Here is a tiny trained network, its code and every weight. The questions are about switching its units off for an input and a class, where a switched-off unit gives its printed mean instead of its output.

import numpy as np


def w(rows, s, z=0):
    codes = np.array(rows[::2]) - 128.0
    scale = np.full(codes.shape[1], s)
    scale[-1] = z or s
    return codes * scale


def f(y):
    return np.maximum(y, 0)


def log_softmax(a):
    a = a - a.max(-1, keepdims=True)
    return a - np.log(np.exp(a).sum(-1, keepdims=True))


def net(x, mask):
    res = np.array(x, float).reshape(1, 5) / 4 @ E
    y = f(res @ A[0][:, :-1].T + A[0][:, -1])
    res = res + np.where(mask, y, B[0][:, -1]) @ B[0][:, :-1]
    return log_softmax(res[-1] @ U[:, :-1].T + U[:, -1])


A, B = {}, {}
E = w([
[104,81,109,95,227,205,128,209,19],'x0',
[109,126,154,143,117,83,98,147,99],'x1',
[136,142,125,127,148,125,136,130,136],'x2',
[154,45,198,219,198,166,147,114,181],'x3',
[48,133,232,79,149,108,255,90,96],'x4',
],0.011)
A[0] = w([
[95,127,132,100,184,240,111,235,27,189],'neuron 1',
[116,93,186,176,185,166,90,69,131,4],'neuron 2',
[166,79,178,101,80,143,98,123,95,61],'neuron 3',
[117,187,254,65,141,125,159,65,113,34],'neuron 4',
[126,129,197,125,133,120,161,82,52,86],'neuron 5',
[96,149,148,108,159,122,189,49,104,47],'neuron 6',
[127,75,131,75,218,160,100,149,116,64],'neuron 7',
[140,170,75,55,86,95,158,164,123,80],'neuron 8',
[235,159,100,214,126,166,4,172,143,68],'neuron 9',
[158,199,186,150,41,119,123,82,220,103],'neuron 10',
[119,117,142,213,172,105,166,154,206,49],'neuron 11',
[131,93,161,202,170,170,135,139,172,43],'neuron 12',
[143,210,159,63,84,159,95,144,116,4],'neuron 13',
[137,163,177,146,76,70,105,46,208,161],'neuron 14',
[145,169,120,51,94,143,101,124,108,6],'neuron 15',
[125,213,88,20,124,102,130,80,90,34],'neuron 16',
[175,38,198,191,157,128,154,113,184,9],'neuron 17',
[120,178,125,135,158,104,106,40,176,61],'neuron 18',
[138,173,158,156,74,100,118,80,192,142],'neuron 19',
[48,149,226,92,129,143,226,87,103,102],'neuron 20',
[169,107,191,232,147,171,149,93,129,31],'neuron 21',
[127,167,58,110,118,179,12,137,174,46],'neuron 22',
[90,193,35,54,76,105,156,144,99,23],'neuron 23',
],0.0095,0.0026)
B[0] = w([
[222,220,178,57,210,199,16,104,92,248],'neuron 1',
[121,105,127,166,80,80,134,102,65,174],'neuron 2',
[147,133,112,131,138,118,135,102,151,133],'neuron 3',
[67,144,88,137,92,150,151,202,193,199],'neuron 4',
[142,113,72,108,115,149,182,170,128,177],'neuron 5',
[85,109,81,111,116,139,143,211,159,179],'neuron 6',
[188,206,137,115,142,133,93,107,97,187],'neuron 7',
[141,64,195,192,86,98,110,96,89,182],'neuron 8',
[21,119,2,128,95,168,219,220,238,224],'neuron 9',
[182,161,157,52,175,174,39,165,66,212],'neuron 10',
[104,81,165,178,104,86,69,112,97,175],'neuron 11',
[111,109,184,178,73,103,114,62,84,183],'neuron 12',
[120,115,127,215,117,84,109,96,104,163],'neuron 13',
[183,202,138,39,201,191,59,138,106,215],'neuron 14',
[90,118,140,141,109,92,136,72,92,164],'neuron 15',
[112,77,165,174,90,52,111,53,141,196],'neuron 16',
[97,90,150,179,97,78,173,50,74,199],'neuron 17',
[175,164,125,139,164,145,110,129,126,164],'neuron 18',
[197,130,157,90,195,196,77,121,77,195],'neuron 19',
[87,143,49,105,123,171,214,222,203,230],'neuron 20',
[111,82,160,201,94,47,119,100,89,186],'neuron 21',
[69,138,73,108,128,102,185,167,195,192],'neuron 22',
[114,46,208,212,114,95,188,46,75,202],'neuron 23',
],0.0084,0.019)
U = w([
[247,165,145,79,188,194,73,118,122,249],'0',
[61,116,55,128,81,150,194,199,250,131],'1',
[123,70,173,199,62,25,138,28,110,17],'2',
],0.012,0.0019)

Each question gives the input, the list of numbers given to net, and the class t.
The units are the neurons (one row each of A and B). Each row of codes is followed by its name. A weight is (code - 128) times the scale printed after its matrix; where a second scale follows, it is the last column's (A, B and U).
mask holds one flag per neuron, in row order. A switched-off neuron (its flag False) gives its mean, the last column of its row in B, instead of its output. The means were averaged over made-up inputs and are rounded, as every weight is.
A unit's drop is (log p(t) with every unit on - log p(t) with that unit switched off) / (log p(t) with every unit on - log p(t) with every unit switched off).
The circuit of an input: a set's keep is (log p(t) with only the set's units on - log p(t) with every unit switched off) / (log p(t) with every unit on - log p(t) with every unit switched off). Starting from the 12 units with the biggest drops (on a tie, the unit counted first), units are removed one at a time, each time the one whose removal leaves the highest keep (on an exact tie, the one counted first), for as long as the keep stays at least 0.8.
circuit, biggest first: the units of the circuit, biggest drop first
k most important neurons: the k neurons with the biggest drops, biggest first
drop when u is switched off: that unit's drop, to one decimal
input [-8,1,8,6,4], class 0: circuit, biggest first -> [neuron 14]
input [-8,-6,5,-8,4], class 0: 4 most important neurons -> [neuron 14; neuron 10; neuron 19; neuron 17]
input [-8,4,-1,-6,7], class 0: 4 most important neurons -> [neuron 14; neuron 10; neuron 19; neuron 9]
input [-1,-7,2,-3,1], class 2: circuit, biggest first -> [neuron 1; neuron 9]
input [-5,-6,6,7,-3], class 2: 3 most important neurons -> [neuron 17; neuron 1; neuron 21]
input [3,0,5,-6,-6], class 1: 2 most important neurons -> [neuron 9; neuron 22]
input [-1,-3,-7,2,0], class 2: 4 most important neurons -> [neuron 1; neuron 14; neuron 9; neuron 10]
input [5,6,7,6,-1], class 2: 2 most important neurons -> [neuron 14; neuron 10]
input [3,6,4,4,-3], class 2: 3 most important neurons -> [neuron 14; neuron 20; neuron 10]
input [1,0,-2,-5,-5], class 1: 3 most important neurons -> [neuron 9; neuron 22; neuron 17]
input [5,3,0,6,-1], class 2: 2 most important neurons -> [neuron 14; neuron 10]
input [7,6,-7,-8,-4], class 2: 2 most important neurons -> [neuron 23; neuron 14]
input [-1,6,-7,4,4], class 1: 2 most important neurons -> [neuron 20; neuron 23]
input [4,4,3,-4,-7], class 1: circuit, biggest first -> [neuron 9]
input [-8,0,-3,-7,5], class 0: drop when neuron 14 is switched off -> 1.4
input [-8,4,-6,0,7], class 0: drop when neuron 14 is switched off -> 0.6
input [-1,7,4,-4,5], class 1: drop when neuron 20 is switched off -> 0.1
input [1,7,-8,-4,1], class 2: drop when neuron 13 is switched off -> 0.0
